Below are the code and all the weights of a small trained network. Each question names an input and a target symbol and asks about switching units off, where a switched-off unit gives its printed mean instead of its output.

import numpy as np


def w(rows, s, z=0):
    codes = np.array(rows[::2]) - 128.0
    scale = np.full(codes.shape[1], s)
    scale[-1] = z or s
    return codes * scale


def norm(h):
    return h / np.sqrt((h * h).mean(-1, keepdims=True) + 1e-5)


def f(y):
    return y / 2 * (1 + np.tanh(0.7978845608 * (y + 0.044715 * y**3)))


def softmax(a):
    e = np.exp(a - a.max(-1, keepdims=True))
    return e / e.sum(-1, keepdims=True)


def log_softmax(a):
    a = a - a.max(-1, keepdims=True)
    return a - np.log(np.exp(a).sum(-1, keepdims=True))


def net(x, mask):
    ids = ['αβγδζηθλμξπστφψω'.index(c) for c in x.split()]
    T = len(ids)
    res = E[ids] + P[:T]
    u = 0
    for l in range(2):
        r = norm(res)
        for j in range(3):
            rows = slice(2 * j, 2 * j + 2)
            q, k, v = (r @ M[l][rows].T for M in (Q, K, V))
            z = softmax(np.where(np.tri(T) > 0, q @ k.T / 2**0.5, -1e9)) @ v
            o = O[l][rows]
            res = res + np.where(mask[u + j], z, o[:, -1]) @ o[:, :-1]
        u += 3
        y = f(norm(res) @ A[l][:, :-1].T + A[l][:, -1])
        res = res + np.where(mask[u : u + 12], y, B[l][:, -1]) @ B[l][:, :-1]
        u += 12
    return log_softmax(norm(res)[-1] @ U[:, :-1].T + U[:, -1])


Q, K, V, O, A, B = {}, {}, {}, {}, {}, {}
E = w([
[83,146,155,137,179,146],'α',
[158,48,125,127,144,115],'β',
[140,157,161,99,48,180],'γ',
[106,125,101,119,137,84],'δ',
[152,84,124,80,173,110],'ζ',
[148,60,126,143,59,158],'η',
[118,103,75,131,90,92],'θ',
[128,171,110,106,84,182],'λ',
[88,74,109,147,140,128],'μ',
[124,130,84,77,17,116],'ξ',
[123,109,64,51,127,184],'π',
[150,165,199,158,89,141],'σ',
[151,157,115,160,114,137],'τ',
[103,154,145,157,150,73],'φ',
[111,123,124,157,101,5],'ψ',
[145,116,205,107,119,146],'ω',
],0.019)
P = w([
[40,23,95,255,166,209],'0',
[91,68,100,185,138,185],'1',
[104,88,113,148,138,172],'2',
[119,86,107,138,141,158],'3',
[123,90,112,133,149,150],'4',
[124,88,109,138,149,149],'5',
[125,89,107,136,152,143],'6',
[131,92,113,127,150,138],'7',
[125,93,108,139,156,139],'8',
[134,96,109,132,155,135],'9',
[129,93,106,135,156,136],'10',
[129,90,105,132,156,135],'11',
[130,84,100,141,158,136],'12',
],0.0038)
Q[0] = w([
[138,91,3,130,117,117],'0.h1',
[213,202,108,76,103,53],'0.h1',
[251,146,155,97,166,79],'0.h2',
[54,141,124,99,116,103],'0.h2',
[40,80,171,83,214,29],'0.h3',
[92,224,105,144,160,109],'0.h3',
],0.0055)
K[0] = w([
[76,41,38,104,83,161],'0.h1',
[115,144,56,203,133,58],'0.h1',
[3,12,122,82,150,164],'0.h2',
[135,167,150,179,199,21],'0.h2',
[23,74,115,134,64,2],'0.h3',
[41,219,40,186,106,142],'0.h3',
],0.0051)
V[0] = w([
[201,149,174,82,152,103],'0.h1',
[76,118,57,69,113,143],'0.h1',
[105,70,81,142,134,204],'0.h2',
[205,240,103,200,178,75],'0.h2',
[80,115,106,1,82,181],'0.h3',
[80,65,233,67,124,51],'0.h3',
],0.0044)
O[0] = w([
[102,90,185,243,54,253,28],'0.h1',
[141,210,174,199,188,102,189],'0.h1',
[66,72,208,249,188,100,241],'0.h2',
[36,174,240,116,199,145,4],'0.h2',
[130,89,108,152,197,136,209],'0.h3',
[136,48,113,177,244,115,50],'0.h3',
],0.004,0.0022)
A[0] = w([
[154,117,247,123,11,90,161],'0.n1',
[78,167,2,80,203,132,185],'0.n2',
[96,124,119,98,199,97,178],'0.n3',
[94,192,232,182,128,127,113],'0.n4',
[154,193,137,78,133,117,116],'0.n5',
[151,240,165,157,10,206,250],'0.n6',
[79,186,184,208,112,114,172],'0.n7',
[223,116,51,51,48,125,239],'0.n8',
[192,188,179,152,71,171,217],'0.n9',
[71,126,154,164,137,137,148],'0.n10',
[215,135,180,153,92,63,62],'0.n11',
[130,161,77,56,183,130,170],'0.n12',
],0.0054,0.0015)
B[0] = w([
[161,5,118,203,131,174,184],'0.n1',
[193,166,148,93,116,232,193],'0.n2',
[158,219,92,214,108,160,148],'0.n3',
[116,19,49,199,135,240,153],'0.n4',
[103,142,119,168,95,170,129],'0.n5',
[211,80,151,129,171,79,255],'0.n6',
[253,85,213,198,42,111,157],'0.n7',
[87,124,156,235,172,165,223],'0.n8',
[192,78,107,142,136,67,189],'0.n9',
[226,132,104,79,77,145,136],'0.n10',
[43,35,118,86,74,146,140],'0.n11',
[83,91,150,219,131,242,152],'0.n12',
],0.0047,0.0054)
Q[1] = w([
[145,124,173,131,152,226],'1.h1',
[121,130,137,170,109,164],'1.h1',
[73,165,119,171,126,118],'1.h2',
[115,157,113,144,138,70],'1.h2',
[133,100,37,143,153,115],'1.h3',
[185,134,113,255,160,153],'1.h3',
],0.0068)
K[1] = w([
[35,84,234,77,62,65],'1.h1',
[15,122,150,137,56,164],'1.h1',
[68,147,151,163,152,64],'1.h2',
[154,112,171,174,189,128],'1.h2',
[159,199,2,140,173,253],'1.h3',
[254,249,155,117,209,107],'1.h3',
],0.0046)
V[1] = w([
[116,162,123,22,122,132],'1.h1',
[217,185,212,159,224,83],'1.h1',
[125,156,159,245,148,36],'1.h2',
[160,58,224,131,87,144],'1.h2',
[75,164,186,1,47,143],'1.h3',
[88,120,184,174,114,90],'1.h3',
],0.0038)
O[1] = w([
[79,37,97,109,184,102,41],'1.h1',
[88,124,68,158,87,106,105],'1.h1',
[97,190,63,101,156,89,132],'1.h2',
[84,160,135,124,202,133,166],'1.h2',
[174,26,65,254,95,137,4],'1.h3',
[174,30,115,103,165,43,95],'1.h3',
],0.0045,0.0042)
A[1] = w([
[128,204,149,131,142,75,74],'1.n1',
[167,83,157,138,89,123,191],'1.n2',
[136,85,178,150,77,116,160],'1.n3',
[128,139,126,101,1,118,90],'1.n4',
[184,168,205,134,130,210,148],'1.n5',
[236,28,156,154,106,91,145],'1.n6',
[61,43,151,116,62,44,154],'1.n7',
[157,192,133,136,122,132,109],'1.n8',
[111,185,105,188,91,49,170],'1.n9',
[147,104,150,92,137,197,71],'1.n10',
[118,159,176,205,12,81,251],'1.n11',
[37,179,252,123,107,24,91],'1.n12',
],0.0069,0.0021)
B[1] = w([
[82,142,77,70,73,150,139],'1.n1',
[37,133,110,177,156,179,190],'1.n2',
[95,168,84,81,91,134,175],'1.n3',
[165,180,166,199,229,157,154],'1.n4',
[149,54,76,120,96,25,254],'1.n5',
[61,200,117,94,158,93,254],'1.n6',
[144,160,21,183,26,73,178],'1.n7',
[51,106,92,108,72,63,157],'1.n8',
[168,56,185,106,163,178,172],'1.n9',
[166,112,87,79,90,149,170],'1.n10',
[136,156,181,109,171,179,220],'1.n11',
[112,108,254,87,59,160,140],'1.n12',
],0.0055,0.0052)
U = w([
[90,129,141,145,140,127,95],'α',
[72,83,76,126,175,45,153],'β',
[117,143,116,106,142,139,195],'γ',
[75,209,103,50,117,117,165],'δ',
[200,80,151,72,224,119,120],'ζ',
[32,110,71,165,31,148,3],'η',
[82,5,118,88,131,133,141],'θ',
[209,134,34,122,100,90,102],'λ',
[118,126,127,122,124,125,67],'μ',
[158,213,122,194,98,188,78],'ξ',
[136,109,97,59,119,243,110],'π',
[168,57,161,213,151,141,187],'σ',
[175,206,162,142,179,65,117],'τ',
[96,153,221,88,130,173,241],'φ',
[62,144,155,140,73,40,161],'ψ',
[122,130,125,120,126,123,50],'ω',
],0.013,0.0036)

Each question gives the input, a string of symbols that net reads in full, and the target symbol t.
The units are the heads (2 rows each of Q, K, V and O) and the neurons (one row each of A and B). Each row of codes is followed by its name. A weight is (code - 128) times the scale printed after its matrix; where a second scale follows, it is the last column's (O, A, B and U).
mask holds one flag per unit, layer by layer, with each layer's heads first. A switched-off unit (its flag False) gives its mean, the last column of its rows in O or B, instead of its output. The means were averaged over made-up inputs and are rounded, as every weight is.
A unit's drop is (log p(t) with every unit on - log p(t) with that unit switched off) / (log p(t) with every unit on - log p(t) with every unit switched off).
The circuit of an input: a set's keep is (log p(t) with only the set's units on - log p(t) with every unit switched off) / (log p(t) with every unit on - log p(t) with every unit switched off). Starting from the 12 units with the biggest drops (on a tie, the unit counted first), units are removed one at a time, each time the one whose removal leaves the highest keep (on an exact tie, the one counted first), for as long as the keep stays at least 0.8.
circuit, biggest first: the units of the circuit, biggest drop first
top k neurons: the k neurons with the biggest drops, biggest first
top k neurons in layer l: the k neurons of layer l with the biggest drops, biggest first
input η μ τ θ ξ π θ, target σ: top 2 neurons -> (1.n9; 1.n6)
input λ σ λ σ α, target π: top 2 neurons -> (0.n4; 0.n6)
input π φ θ, target δ: top 2 neurons -> (0.n7; 0.n1)
input ω λ μ ξ α α, target ζ: top 3 neurons -> (1.n7; 1.n5; 1.n6)
input π λ α, target σ: top 3 neurons -> (0.n4; 1.n6; 0.n7)
input η λ δ η ζ θ φ σ θ, target δ: top 4 neurons -> (0.n6; 0.n7; 1.n5; 0.n9)
input μ λ λ θ, target ξ: top 3 neurons in layer 0 -> (0.n6; 0.n9; 0.n8)
input θ β α, target λ: top 4 neurons -> (0.n10; 1.n5; 0.n8; 0.n4)
input σ δ τ π π φ μ β τ φ ξ, target ξ: top 2 neurons in layer 1 -> (1.n4; 1.n7)
input α μ α, target β: circuit, biggest first -> (1.n5; 1.n11; 0.n8; 0.n10)
input γ θ τ σ η λ, target λ: top 2 neurons -> (1.n5; 0.n6)
input λ γ η τ λ α θ π π τ β μ, target φ: top neuron -> (1.n5)
input λ λ δ λ σ, target σ: top 2 neurons -> (0.n1; 0.n4)
input μ ζ σ θ λ π π λ γ, target σ: top 4 neurons -> (0.n1; 0.n6; 1.n5; 1.n2)
input α σ τ ω λ β, target β: top neuron in layer 0 -> (0.n2)
input λ π α, target σ: top 4 neurons in layer 0 -> (0.n4; 0.n7; 0.n10; 0.n8)
input γ λ η ξ τ λ θ, target φ: top 2 neurons in layer 1 -> (1.n5; 1.n9)
input θ λ α, target ξ: top 2 neurons -> (0.n3; 0.n6)
input π τ ζ η λ τ α, target φ: top 2 neurons in layer 1 -> (1.n7; 1.n6)
input α φ α, target δ: top neuron in layer 0 -> (0.n8)
input τ ω δ τ θ τ, target τ: top 2 neurons -> (0.n6; 1.n6)
input ξ α λ σ γ σ α λ α α σ α, target π: top 4 neurons in layer 0 -> (0.n6; 0.n4; 0.n8; 0.n10)
input μ τ λ μ, target φ: top 3 neurons in layer 0 -> (0.n6; 0.n9; 0.n1)
input π τ τ τ ζ α, target φ: top 2 neurons in layer 1 -> (1.n7; 1.n6)
input θ σ γ μ, target π: top 4 neurons in layer 0 -> (0.n6; 0.n2; 0.n8; 0.n9)
